Here is a tiny trained network, its code and every weight. The questions are about switching its units off for an input and a target symbol, where a switched-off unit gives its printed mean instead of its output.

import numpy as np


def w(rows, s, z=0):
    codes = np.array(rows[::2]) - 128.0
    scale = np.full(codes.shape[1], s)
    scale[-1] = z or s
    return codes * scale


def f(y):
    return np.maximum(y, 0)


def softmax(a):
    e = np.exp(a - a.max(-1, keepdims=True))
    return e / e.sum(-1, keepdims=True)


def log_softmax(a):
    a = a - a.max(-1, keepdims=True)
    return a - np.log(np.exp(a).sum(-1, keepdims=True))


def net(x, mask):
    ids = ['ΓΠΣβημτψ'.index(c) for c in x.split()]
    T = len(ids)
    res = E[ids] + P[:T]
    u = 0
    for l in range(3):
        r = res
        for j in range(2):
            rows = slice(3 * j, 3 * j + 3)
            q, k, v = (r @ M[l][rows].T for M in (Q, K, V))
            z = softmax(np.where(np.tri(T) > 0, q @ k.T / 3**0.5, -1e9)) @ v
            o = O[l][rows]
            res = res + np.where(mask[u + j], z, o[:, -1]) @ o[:, :-1]
        u += 2
        y = f(res @ A[l][:, :-1].T + A[l][:, -1])
        res = res + np.where(mask[u : u + 4], y, B[l][:, -1]) @ B[l][:, :-1]
        u += 4
    return log_softmax(res[-1] @ U[:, :-1].T + U[:, -1])


Q, K, V, O, A, B = {}, {}, {}, {}, {}, {}
E = w([
[140,251,159,137],'Γ',
[192,151,98,96],'Π',
[85,77,140,77],'Σ',
[44,164,202,66],'β',
[77,114,163,202],'η',
[79,131,86,210],'μ',
[55,71,202,129],'τ',
[203,97,175,13],'ψ',
],0.021)
P = w([
[254,153,174,129],'0',
[214,165,174,136],'1',
[176,164,161,140],'2',
[139,165,148,136],'3',
[99,165,135,139],'4',
[72,157,125,140],'5',
[45,158,116,153],'6',
],0.0097)
Q[0] = w([
[120,99,123,125],'L0H0',
[251,126,9,108],'L0H0',
[180,29,121,89],'L0H0',
[175,138,109,109],'L0H1',
[92,189,201,148],'L0H1',
[138,136,81,166],'L0H1',
],0.016)
K[0] = w([
[126,136,192,48],'L0H0',
[202,169,106,92],'L0H0',
[200,29,176,92],'L0H0',
[133,160,106,84],'L0H1',
[3,83,146,172],'L0H1',
[156,189,59,106],'L0H1',
],0.013)
V[0] = w([
[197,43,130,199],'L0H0',
[78,91,86,155],'L0H0',
[102,116,189,197],'L0H0',
[45,93,197,99],'L0H1',
[157,86,234,92],'L0H1',
[168,2,147,129],'L0H1',
],0.0079)
O[0] = w([
[47,225,70,197,26],'L0H0',
[183,231,196,82,78],'L0H0',
[41,84,151,190,204],'L0H0',
[179,69,194,214,254],'L0H1',
[167,132,254,130,233],'L0H1',
[54,72,69,201,48],'L0H1',
],0.0054,0.0056)
A[0] = w([
[59,224,204,46,3],'L0N0',
[2,85,132,95,108],'L0N1',
[232,166,243,169,213],'L0N2',
[121,105,15,30,86],'L0N3',
],0.0074,0.0032)
B[0] = w([
[223,184,165,192,201],'L0N0',
[176,1,248,123,168],'L0N1',
[184,21,40,123,254],'L0N2',
[103,98,255,112,147],'L0N3',
],0.0089,0.014)
Q[1] = w([
[103,180,182,173],'L1H0',
[78,80,179,142],'L1H0',
[23,165,47,85],'L1H0',
[146,117,113,188],'L1H1',
[109,113,183,75],'L1H1',
[151,129,252,218],'L1H1',
],0.011)
K[1] = w([
[18,201,109,165],'L1H0',
[141,139,195,147],'L1H0',
[184,141,99,160],'L1H0',
[127,184,73,124],'L1H1',
[98,115,211,3],'L1H1',
[171,127,195,233],'L1H1',
],0.0076)
V[1] = w([
[29,8,143,120],'L1H0',
[108,84,43,255],'L1H0',
[69,91,201,81],'L1H0',
[95,131,112,160],'L1H1',
[98,191,44,124],'L1H1',
[79,97,135,112],'L1H1',
],0.0088)
O[1] = w([
[162,87,82,152,166],'L1H0',
[136,132,187,254,121],'L1H0',
[170,116,89,38,154],'L1H0',
[107,126,151,109,92],'L1H1',
[120,84,239,65,2],'L1H1',
[166,168,129,83,112],'L1H1',
],0.0072,0.024)
A[1] = w([
[77,73,5,191,254],'L1N0',
[76,118,166,69,112],'L1N1',
[154,81,141,117,42],'L1N2',
[141,124,136,80,110],'L1N3',
],0.012,0.0062)
B[1] = w([
[85,136,205,80,251],'L1N0',
[254,136,205,179,130],'L1N1',
[161,12,95,153,156],'L1N2',
[167,76,160,80,138],'L1N3',
],0.0082,0.029)
Q[2] = w([
[89,58,190,111],'L2H0',
[155,173,137,233],'L2H0',
[2,95,196,127],'L2H0',
[231,76,141,137],'L2H1',
[103,102,125,8],'L2H1',
[81,105,150,87],'L2H1',
],0.0073)
K[2] = w([
[152,27,255,112],'L2H0',
[127,124,229,157],'L2H0',
[140,184,233,168],'L2H0',
[130,80,124,121],'L2H1',
[253,123,128,87],'L2H1',
[208,80,69,187],'L2H1',
],0.0073)
V[2] = w([
[195,151,71,238],'L2H0',
[2,2,92,14],'L2H0',
[138,149,129,117],'L2H0',
[164,72,212,182],'L2H1',
[234,210,97,63],'L2H1',
[92,150,113,50],'L2H1',
],0.0071)
O[2] = w([
[93,80,74,80,124],'L2H0',
[106,75,222,164,172],'L2H0',
[158,114,99,182,111],'L2H0',
[123,254,135,66,254],'L2H1',
[62,182,84,167,79],'L2H1',
[169,243,67,72,67],'L2H1',
],0.006,0.016)
A[2] = w([
[77,248,156,102,121],'L2N0',
[181,31,140,91,39],'L2N1',
[103,240,47,154,104],'L2N2',
[134,113,161,106,254],'L2N3',
],0.011,0.009)
B[2] = w([
[152,99,58,203,159],'L2N0',
[160,88,110,143,251],'L2N1',
[53,82,246,124,143],'L2N2',
[117,209,85,98,234],'L2N3',
],0.012,0.021)
U = w([
[124,153,217,119,148],'Γ',
[98,105,141,16,149],'Π',
[83,105,82,118,210],'Σ',
[170,99,19,140,90],'β',
[164,227,101,42,250],'η',
[185,170,115,255,100],'μ',
[174,95,198,153,2],'τ',
[173,124,140,178,125],'ψ',
],0.0098,0.0078)

Each question gives the input, a string of symbols that net reads in full, and the target symbol t.
The units are the heads (3 rows each of Q, K, V and O) and the neurons (one row each of A and B). Each row of codes is followed by its name. A weight is (code - 128) times the scale printed after its matrix; where a second scale follows, it is the last column's (O, A, B and U).
mask holds one flag per unit, layer by layer, with each layer's heads first. A switched-off unit (its flag False) gives its mean, the last column of its rows in O or B, instead of its output. The means were averaged over made-up inputs and are rounded, as every weight is.
A unit's drop is (log p(t) with every unit on - log p(t) with that unit switched off) / (log p(t) with every unit on - log p(t) with every unit switched off).
The circuit of an input: a set's keep is (log p(t) with only the set's units on - log p(t) with every unit switched off) / (log p(t) with every unit on - log p(t) with every unit switched off). Starting from the 12 units with the biggest drops (on a tie, the unit counted first), units are removed one at a time, each time the one whose removal leaves the highest keep (on an exact tie, the one counted first), for as long as the keep stays at least 0.8.
units of the circuit, in order: the units of the circuit, biggest drop first
unit that matters most: the unit with the biggest drop
top k neurons: the k neurons with the biggest drops, biggest first
top k neurons in layer l: the k neurons of layer l with the biggest drops, biggest first
which heads matter: for each layer, one digit per head in row order, 1 if its drop is at least 0.15 and else 0, layers parted by /
drop when u is switched off: that unit's drop, to one decimal
input Π β β Σ, target Π: which heads matter	10 / 00 / 00
input Σ μ β Π, target η: units of the circuit, in order	(L0H1, L0N2)
input Γ μ Σ η τ μ β, target τ: top 4 neurons	(L0N0, L0N1, L1N0, L2N0)
input Π β μ β Π, target Σ: which heads matter	01 / 00 / 01
input η τ μ β η β β, target η: top 2 neurons in layer 1	(L1N0, L1N2)
input η β η, target Σ: top neuron in layer 1	(L1N2)
input β Π Π Γ β, target β: which heads matter	10 / 00 / 00
input β τ β μ β μ, target Σ: units of the circuit, in order	(L0N0, L0N2, L0H1)
input μ β β, target μ: units of the circuit, in order	(L0N0, L1N0)
input Π ψ η, target Γ: units of the circuit, in order	(L1N0, L0H0, L2N1)
input β β μ β Π μ, target Σ: which heads matter	00 / 00 / 10
input η Π Π ψ ψ, target β: which heads matter	00 / 01 / 00
input β β Π Π β τ, target τ: units of the circuit, in order	(L2H0, L0N1)
input β η Π β β τ, target τ: units of the circuit, in order	(L0N1, L2H0)
input μ Π μ Π, target μ: units of the circuit, in order	(L1H0)
input Σ β Π β β Π, target Σ: which heads matter	11 / 00 / 01
input β β β Π β τ β, target τ: which heads matter	01 / 10 / 10
input β β Π η Γ μ β, target μ: which heads matter	10 / 00 / 00
input β τ ψ, target β: top 2 neurons	(L2N1, L1N2)
input β β μ β β β Σ, target Π: which heads matter	00 / 01 / 00
input Π Π μ β Π, target μ: unit that matters most	L0N2
input β β Π, target η: top 4 neurons	(L0N0, L0N2, L2N1, L1N3)
input η β Σ β τ Π Γ, target τ: top 4 neurons	(L1N0, L0N0, L0N2, L2N1)
input μ ψ β β, target ψ: which heads matter	11 / 00 / 10
input β β β Π Π η, target Γ: which heads matter	00 / 10 / 00
input η Γ Σ τ Γ, target τ: top 3 neurons	(L1N0, L0N0, L2N0)
input Π η β Π Γ η β, target η: top 2 neurons	(L0N2, L0N1)
input β η β β Π μ η, target Σ: top 3 neurons	(L0N0, L0N1, L2N0)
input η Π τ β η, target η: top neuron	(L1N0)
input Π Π β Γ, target β: drop when L0H0 is switched off	0.4
